Below are the code and all the weights of a small trained network. Each question names an input and a class and asks about switching units off, where a switched-off unit gives its printed mean instead of its output.

import numpy as np


def w(rows, s, z=0):
    codes = np.array(rows[::2]) - 128.0
    scale = np.full(codes.shape[1], s)
    scale[-1] = z or s
    return codes * scale


def f(y):
    return np.maximum(y, 0)


def log_softmax(a):
    a = a - a.max(-1, keepdims=True)
    return a - np.log(np.exp(a).sum(-1, keepdims=True))


def net(x, mask):
    res = np.array(x, float).reshape(1, 5) / 4 @ E
    y = f(res @ A[0][:, :-1].T + A[0][:, -1])
    res = res + np.where(mask, y, B[0][:, -1]) @ B[0][:, :-1]
    return log_softmax(res[-1] @ U[:, :-1].T + U[:, -1])


A, B = {}, {}
E = w([
[186,59,29,87,75,220,200,94,217],'x0',
[253,97,195,80,92,6,141,108,153],'x1',
[221,222,124,66,122,220,45,45,55],'x2',
[119,105,74,248,15,74,100,35,84],'x3',
[211,90,50,192,208,112,7,182,174],'x4',
],0.0058)
A[0] = w([
[77,75,126,167,131,86,170,178,170,66],'neuron 0',
[88,67,135,164,131,87,178,171,162,26],'neuron 1',
[126,119,93,191,69,97,110,81,100,71],'neuron 2',
[144,146,174,47,194,157,142,200,153,34],'neuron 3',
[5,164,61,178,162,227,128,153,106,51],'neuron 4',
[184,201,128,76,132,182,53,60,69,15],'neuron 5',
[120,103,113,192,95,109,114,71,110,3],'neuron 6',
[154,141,173,59,190,147,143,189,160,43],'neuron 7',
[166,77,70,90,95,178,172,99,188,9],'neuron 8',
[91,181,204,161,166,59,72,156,50,47],'neuron 9',
[153,129,165,52,184,141,146,188,146,50],'neuron 10',
[216,99,175,97,100,41,143,117,153,39],'neuron 11',
[80,67,132,169,129,80,182,181,158,71],'neuron 12',
[43,171,122,176,161,171,108,144,92,105],'neuron 13',
[137,106,106,195,75,102,122,73,97,93],'neuron 14',
[186,91,63,176,188,113,47,180,164,73],'neuron 15',
[123,135,159,61,202,169,145,197,147,50],'neuron 16',
[185,117,192,104,116,49,123,124,115,76],'neuron 17',
[149,105,117,185,73,89,129,74,106,95],'neuron 18',
[84,178,193,163,164,76,78,156,65,66],'neuron 19',
[118,178,183,141,156,46,99,154,66,72],'neuron 20',
[178,87,55,103,91,174,187,104,184,73],'neuron 21',
[152,112,126,174,67,80,126,78,128,88],'neuron 22',
[67,151,198,71,60,131,242,81,92,67],'neuron 23',
[117,95,67,114,106,195,153,117,164,74],'neuron 24',
[79,85,130,164,135,86,178,177,175,55],'neuron 25',
[64,73,131,155,126,81,165,189,171,62],'neuron 26',
[55,140,95,177,127,180,115,131,129,64],'neuron 27',
[120,113,109,191,71,106,107,84,89,48],'neuron 28',
[202,107,188,99,100,41,152,99,154,77],'neuron 29',
[53,164,193,69,63,143,254,82,87,82],'neuron 30',
[210,206,124,71,108,215,58,49,69,55],'neuron 31',
[180,76,76,89,100,156,177,99,168,73],'neuron 32',
[93,129,89,201,88,132,111,93,107,94],'neuron 33',
[117,137,102,186,73,110,108,67,114,82],'neuron 34',
[125,90,85,192,74,104,98,70,112,64],'neuron 35',
[190,84,77,173,177,113,51,178,161,30],'neuron 36',
],0.0071,0.0033)
B[0] = w([
[133,137,113,148,181,61,179,54,69,195],'neuron 0',
[125,136,110,148,176,67,167,64,82,185],'neuron 1',
[56,160,109,54,149,124,172,173,163,193],'neuron 2',
[24,160,74,60,113,97,151,157,151,190],'neuron 3',
[229,31,68,85,61,191,80,140,6,229],'neuron 4',
[110,129,119,165,203,18,201,33,70,221],'neuron 5',
[75,150,108,75,116,131,153,163,152,167],'neuron 6',
[32,162,76,54,98,104,155,161,133,183],'neuron 7',
[47,89,198,162,103,144,69,64,192,202],'neuron 8',
[31,78,224,162,95,179,70,67,227,208],'neuron 9',
[42,150,74,57,107,111,158,168,138,180],'neuron 10',
[209,54,66,93,71,190,90,139,26,195],'neuron 11',
[136,131,111,151,188,68,181,50,72,202],'neuron 12',
[195,39,126,107,81,190,91,130,87,200],'neuron 13',
[54,162,107,56,149,123,171,177,152,198],'neuron 14',
[181,237,80,218,63,108,84,177,170,209],'neuron 15',
[41,163,65,38,118,103,168,168,146,191],'neuron 16',
[179,51,107,108,72,199,85,125,63,180],'neuron 17',
[79,143,93,65,139,136,162,177,144,197],'neuron 18',
[59,76,206,148,97,168,75,74,214,200],'neuron 19',
[73,79,195,142,98,170,80,91,194,193],'neuron 20',
[34,75,232,166,104,158,69,70,219,222],'neuron 21',
[99,139,94,66,134,147,158,169,128,193],'neuron 22',
[205,229,79,237,72,114,64,187,171,229],'neuron 23',
[101,73,185,135,98,143,74,84,167,193],'neuron 24',
[127,130,112,156,187,59,171,55,63,191],'neuron 25',
[139,128,114,152,180,63,172,53,76,198],'neuron 26',
[176,78,96,93,80,182,86,149,60,179],'neuron 27',
[54,157,105,64,134,113,165,162,158,184],'neuron 28',
[220,46,78,88,69,197,79,137,31,201],'neuron 29',
[204,214,79,224,72,108,69,184,162,241],'neuron 30',
[131,134,108,180,233,2,221,20,54,253],'neuron 31',
[70,73,215,157,92,166,66,70,185,207],'neuron 32',
[92,137,100,66,130,136,152,182,133,188],'neuron 33',
[75,153,107,77,140,106,167,161,145,190],'neuron 34',
[60,159,114,67,123,129,147,167,165,196],'neuron 35',
[178,222,84,219,75,103,77,168,154,195],'neuron 36',
],0.0059,0.0071)
U = w([
[61,180,104,5,142,122,176,198,156,113],'0',
[137,138,126,183,213,67,193,27,66,112],'1',
[82,68,231,163,111,165,81,83,213,115],'2',
[193,251,101,245,96,121,92,206,161,117],'3',
[198,28,102,69,98,185,102,155,33,126],'4',
[160,140,163,138,175,151,166,163,133,253],'5',
[174,129,185,127,197,150,166,178,144,95],'6',
],0.011,0.013)

Each question gives the input, the list of numbers given to net, and the class t.
The units are the neurons (one row each of A and B). Each row of codes is followed by its name. A weight is (code - 128) times the scale printed after its matrix; where a second scale follows, it is the last column's (A, B and U).
mask holds one flag per neuron, in row order. A switched-off neuron (its flag False) gives its mean, the last column of its row in B, instead of its output. The means were averaged over made-up inputs and are rounded, as every weight is.
A unit's drop is (log p(t) with every unit on - log p(t) with that unit switched off) / (log p(t) with every unit on - log p(t) with every unit switched off).
The circuit of an input: a set's keep is (log p(t) with only the set's units on - log p(t) with every unit switched off) / (log p(t) with every unit on - log p(t) with every unit switched off). Starting from the 12 units with the biggest drops (on a tie, the unit counted first), units are removed one at a time, each time the one whose removal leaves the highest keep (on an exact tie, the one counted first), for as long as the keep stays at least 0.8.
units of the circuit, in order: the units of the circuit, biggest drop first
k most important neurons: the k neurons with the biggest drops, biggest first
drop of u: that unit's drop, to one decimal
input [-2,-6,0,-5,-8], class 3: units of the circuit, in order	neuron 30
input [-5,-6,-4,-1,-1], class 4: 2 most important neurons	neuron 4; neuron 13
input [4,-8,-5,-2,8], class 3: 4 most important neurons	neuron 15; neuron 36; neuron 29; neuron 11
input [-8,6,2,-7,-4], class 2: 3 most important neurons	neuron 9; neuron 20; neuron 19
input [-8,-3,5,7,-1], class 2: 3 most important neurons	neuron 9; neuron 19; neuron 20
input [-4,-8,6,3,-2], class 4: 3 most important neurons	neuron 4; neuron 13; neuron 27
input [6,4,6,-4,-3], class 1: 3 most important neurons	neuron 31; neuron 5; neuron 9
input [-8,0,-4,6,8], class 2: 2 most important neurons	neuron 9; neuron 19
input [6,7,3,4,7], class 3: 3 most important neurons	neuron 15; neuron 36; neuron 4
input [-1,5,-5,-5,7], class 3: 2 most important neurons	neuron 15; neuron 36
input [6,5,5,-2,-3], class 2: 2 most important neurons	neuron 21; neuron 32
input [-8,-8,8,0,7], class 1: 4 most important neurons	neuron 31; neuron 5; neuron 21; neuron 32
input [-3,7,-5,-6,0], class 4: 3 most important neurons	neuron 29; neuron 11; neuron 17
input [-6,4,3,0,-5], class 2: units of the circuit, in order	neuron 9
input [-3,6,-1,-6,5], class 0: 2 most important neurons	neuron 3; neuron 7
input [2,6,-1,4,1], class 4: 2 most important neurons	neuron 29; neuron 11
input [-7,-7,5,3,-8], class 3: drop of neuron 21	0.2
input [1,-7,-2,6,-5], class 4: drop of neuron 3	0.1
input [-7,-5,-2,1,2], class 2: drop of neuron 19	0.1
input [-8,-4,4,-7,4], class 2: units of the circuit, in order	neuron 9
input [0,7,-4,3,1], class 4: drop of neuron 25	0.0
